Here is a tiny trained network, its code and every weight. The questions are about switching its units off for an input and a class, where a switched-off unit gives its printed mean instead of its output.

import numpy as np


def w(rows, s, z=0):
    codes = np.array(rows[::2]) - 128.0
    scale = np.full(codes.shape[1], s)
    scale[-1] = z or s
    return codes * scale


def norm(h):
    return h / np.sqrt((h * h).mean(-1, keepdims=True) + 1e-5)


def f(y):
    return np.maximum(y, 0)


def log_softmax(a):
    a = a - a.max(-1, keepdims=True)
    return a - np.log(np.exp(a).sum(-1, keepdims=True))


def net(x, mask):
    res = np.array(x, float).reshape(1, 2) / 4 @ E
    u = 0
    for l in range(3):
        y = f(norm(res) @ A[l][:, :-1].T + A[l][:, -1])
        res = res + np.where(mask[u : u + 3], y, B[l][:, -1]) @ B[l][:, :-1]
        u += 3
    return log_softmax(norm(res)[-1] @ U[:, :-1].T + U[:, -1])


A, B = {}, {}
E = w([
[126,4,162,19,136],'x0',
[230,76,129,207,126],'x1',
],0.0024)
A[0] = w([
[197,6,132,122,128,109],'L0N0',
[166,156,138,184,135,64],'L0N1',
[112,102,171,124,137,1],'L0N2',
],0.018,0.00074)
B[0] = w([
[49,5,141,142,114,254],'L0N0',
[146,145,95,126,118,203],'L0N1',
[103,97,111,104,121,152],'L0N2',
],0.027,0.014)
A[1] = w([
[112,45,250,203,157,68],'L1N0',
[145,61,205,151,156,161],'L1N1',
[175,116,196,24,150,1],'L1N2',
],0.018,0.00092)
B[1] = w([
[81,143,2,149,76,246],'L1N0',
[90,111,45,151,107,199],'L1N1',
[98,155,179,135,148,136],'L1N2',
],0.013,0.012)
A[2] = w([
[48,160,222,19,165,43],'L2N0',
[125,10,81,198,90,10],'L2N1',
[158,78,228,173,150,128],'L2N2',
],0.014,0.0011)
B[2] = w([
[69,194,176,93,216,172],'L2N0',
[206,142,245,123,164,249],'L2N1',
[30,191,139,76,184,128],'L2N2',
],0.012,0.014)
U = w([
[180,200,19,147,92,178],'0',
[137,136,149,125,109,1],'1',
[54,193,183,89,214,151],'2',
[55,5,109,144,97,185],'3',
[212,107,202,141,139,106],'4',
],0.013,0.0075)

Each question gives the input, the list of numbers given to net, and the class t.
The units are the neurons (one row each of A and B). Each row of codes is followed by its name. A weight is (code - 128) times the scale printed after its matrix; where a second scale follows, it is the last column's (A, B and U).
mask holds one flag per neuron, layer by layer. A switched-off neuron (its flag False) gives its mean, the last column of its row in B, instead of its output. The means were averaged over made-up inputs and are rounded, as every weight is.
A unit's drop is (log p(t) with every unit on - log p(t) with that unit switched off) / (log p(t) with every unit on - log p(t) with every unit switched off).
The circuit of an input: a set's keep is (log p(t) with only the set's units on - log p(t) with every unit switched off) / (log p(t) with every unit on - log p(t) with every unit switched off). Starting from all 9 units, units are removed one at a time, each time the one whose removal leaves the highest keep (on an exact tie, the one counted first), for as long as the keep stays at least 0.8.
units of the circuit, in order: the units of the circuit, biggest drop first
top k neurons: the k neurons with the biggest drops, biggest first
drop of u: that unit's drop, to one decimal
input [-5,-6], class 2: units of the circuit, in order -> (L0N0, L1N0)
input [-1,-1], class 0: top 2 neurons -> (L0N0, L2N1)
input [-3,6], class 4: top 4 neurons -> (L0N1, L0N0, L2N1, L1N0)
input [-5,7], class 4: units of the circuit, in order -> (L1N0, L0N0)
input [-6,-6], class 0: units of the circuit, in order -> (L0N0)
input [-7,-8], class 2: units of the circuit, in order -> (L0N0, L1N0)
input [-8,-6], class 0: top 3 neurons -> (L0N0, L2N1, L2N0)
input [3,-4], class 2: units of the circuit, in order -> (L0N0, L0N1)
input [-2,3], class 4: units of the circuit, in order -> (L0N0, L2N1)
input [-6,-8], class 2: top 4 neurons -> (L0N0, L0N1, L1N0, L1N1)
input [-5,8], class 4: top 3 neurons -> (L0N0, L1N0, L0N1)
input [-2,-8], class 2: drop of L1N0 -> 0.8
input [-4,-2], class 0: drop of L2N1 -> 0.3
input [0,-2], class 2: drop of L0N1 -> 1.1
input [3,-8], class 2: drop of L1N0 -> 0.1
